Here is a tiny trained network, its code and every weight. The questions are about switching its units off for an input and a class, where a switched-off unit gives its printed mean instead of its output.

import numpy as np


def w(rows, s, z=0):
    codes = np.array(rows[::2]) - 128.0
    scale = np.full(codes.shape[1], s)
    scale[-1] = z or s
    return codes * scale


def norm(h):
    return h / np.sqrt((h * h).mean(-1, keepdims=True) + 1e-5)


def f(y):
    return y / 2 * (1 + np.tanh(0.7978845608 * (y + 0.044715 * y**3)))


def log_softmax(a):
    a = a - a.max(-1, keepdims=True)
    return a - np.log(np.exp(a).sum(-1, keepdims=True))


def net(x, mask):
    res = np.array(x, float).reshape(1, 7) / 4 @ E
    u = 0
    for l in range(3):
        y = f(norm(res) @ A[l][:, :-1].T + A[l][:, -1])
        res = res + np.where(mask[u : u + 5], y, B[l][:, -1]) @ B[l][:, :-1]
        u += 5
    return log_softmax(norm(res)[-1] @ U[:, :-1].T + U[:, -1])


A, B = {}, {}
E = w([
[115,128,131],'x0',
[162,128,181],'x1',
[159,204,107],'x2',
[130,180,255],'x3',
[204,147,67],'x4',
[115,234,145],'x5',
[89,171,246],'x6',
],0.0053)
A[0] = w([
[104,255,147,118],'L0N1',
[87,156,227,212],'L0N2',
[70,94,91,138],'L0N3',
[190,133,196,255],'L0N4',
[208,128,162,210],'L0N5',
],0.0086,0.0017)
B[0] = w([
[175,148,125,227],'L0N1',
[36,165,79,252],'L0N2',
[113,108,41,161],'L0N3',
[59,139,58,201],'L0N4',
[84,199,2,169],'L0N5',
],0.0051,0.0042)
A[1] = w([
[255,206,126,80],'L1N1',
[246,156,69,218],'L1N2',
[109,84,175,253],'L1N3',
[111,136,64,170],'L1N4',
[76,48,79,98],'L1N5',
],0.0082,0.0011)
B[1] = w([
[92,51,81,198],'L1N1',
[97,141,1,252],'L1N2',
[202,196,226,148],'L1N3',
[33,71,64,218],'L1N4',
[106,45,188,233],'L1N5',
],0.0099,0.0031)
A[2] = w([
[182,8,59,253],'L2N1',
[53,147,169,132],'L2N2',
[116,119,21,145],'L2N3',
[84,68,164,188],'L2N4',
[99,182,178,191],'L2N5',
],0.012,0.003)
B[2] = w([
[86,124,157,254],'L2N1',
[132,187,127,183],'L2N2',
[82,189,137,243],'L2N3',
[76,177,179,182],'L2N4',
[255,216,118,177],'L2N5',
],0.0083,0.0084)
U = w([
[207,26,108,2],'0',
[137,239,168,189],'1',
[91,66,176,121],'2',
[82,151,10,212],'3',
[197,39,141,24],'4',
[147,98,188,59],'5',
[53,85,175,114],'6',
],0.013,0.0064)

Each question gives the input, the list of numbers given to net, and the class t.
The units are the neurons (one row each of A and B). Each row of codes is followed by its name. A weight is (code - 128) times the scale printed after its matrix; where a second scale follows, it is the last column's (A, B and U).
mask holds one flag per neuron, layer by layer. A switched-off neuron (its flag False) gives its mean, the last column of its row in B, instead of its output. The means were averaged over made-up inputs and are rounded, as every weight is.
A unit's drop is (log p(t) with every unit on - log p(t) with that unit switched off) / (log p(t) with every unit on - log p(t) with every unit switched off).
The circuit of an input: a set's keep is (log p(t) with only the set's units on - log p(t) with every unit switched off) / (log p(t) with every unit on - log p(t) with every unit switched off). Starting from the 12 units with the biggest drops (on a tie, the unit counted first), units are removed one at a time, each time the one whose removal leaves the highest keep (on an exact tie, the one counted first), for as long as the keep stays at least 0.8.
circuit, biggest first: the units of the circuit, biggest drop first
most important unit: the unit with the biggest drop
top k neurons: the k neurons with the biggest drops, biggest first
k most important neurons of layer l: the k neurons of layer l with the biggest drops, biggest first
drop of u: that unit's drop, to one decimal
input [3,3,-4,6,1,-8,0], class 5: circuit, biggest first : L1N3, L2N3
input [-6,-8,3,-2,-3,-7,-5], class 6: top neuron : L1N5
input [2,4,-6,-1,2,2,-3], class 2: circuit, biggest first : L1N5, L2N1
input [-6,1,-1,-8,-1,-4,-3], class 6: circuit, biggest first : L1N5, L2N1, L2N5
input [1,-7,-3,-8,-2,3,4], class 6: circuit, biggest first : L1N5, L1N2, L0N5
input [3,0,-8,1,-2,2,0], class 1: top 2 neurons : L1N3, L1N1
input [7,6,2,5,6,3,3], class 3: top 2 neurons : L0N5, L1N1
input [0,5,-7,-5,2,-1,-7], class 2: top 2 neurons : L1N5, L2N1
input [-3,0,6,7,7,1,4], class 3: 2 most important neurons of layer 1 : L1N1, L1N3
input [7,-8,2,2,8,-8,4], class 6: 3 most important neurons of layer 2 : L2N5, L2N1, L2N2
input [0,3,5,1,7,2,7], class 3: 2 most important neurons of layer 0 : L0N1, L0N5
input [7,4,4,-4,-8,-1,2], class 1: 2 most important neurons of layer 0 : L0N5, L0N4
input [-3,-3,1,4,-6,-7,5], class 1: drop of L2N5 : 0.2
input [4,2,5,5,0,7,-5], class 3: drop of L2N4 : 0.1
input [5,6,-2,6,4,2,-5], class 3: drop of L1N3 : 0.0
input [-6,-4,4,-5,-8,-5,-5], class 6: drop of L1N5 : 0.2
input [-3,-2,-1,-1,-5,-4,8], class 1: most important unit : L2N5
input [1,-3,-8,-7,-4,0,-1], class 2: 2 most important neurons of layer 1 : L1N5, L1N2
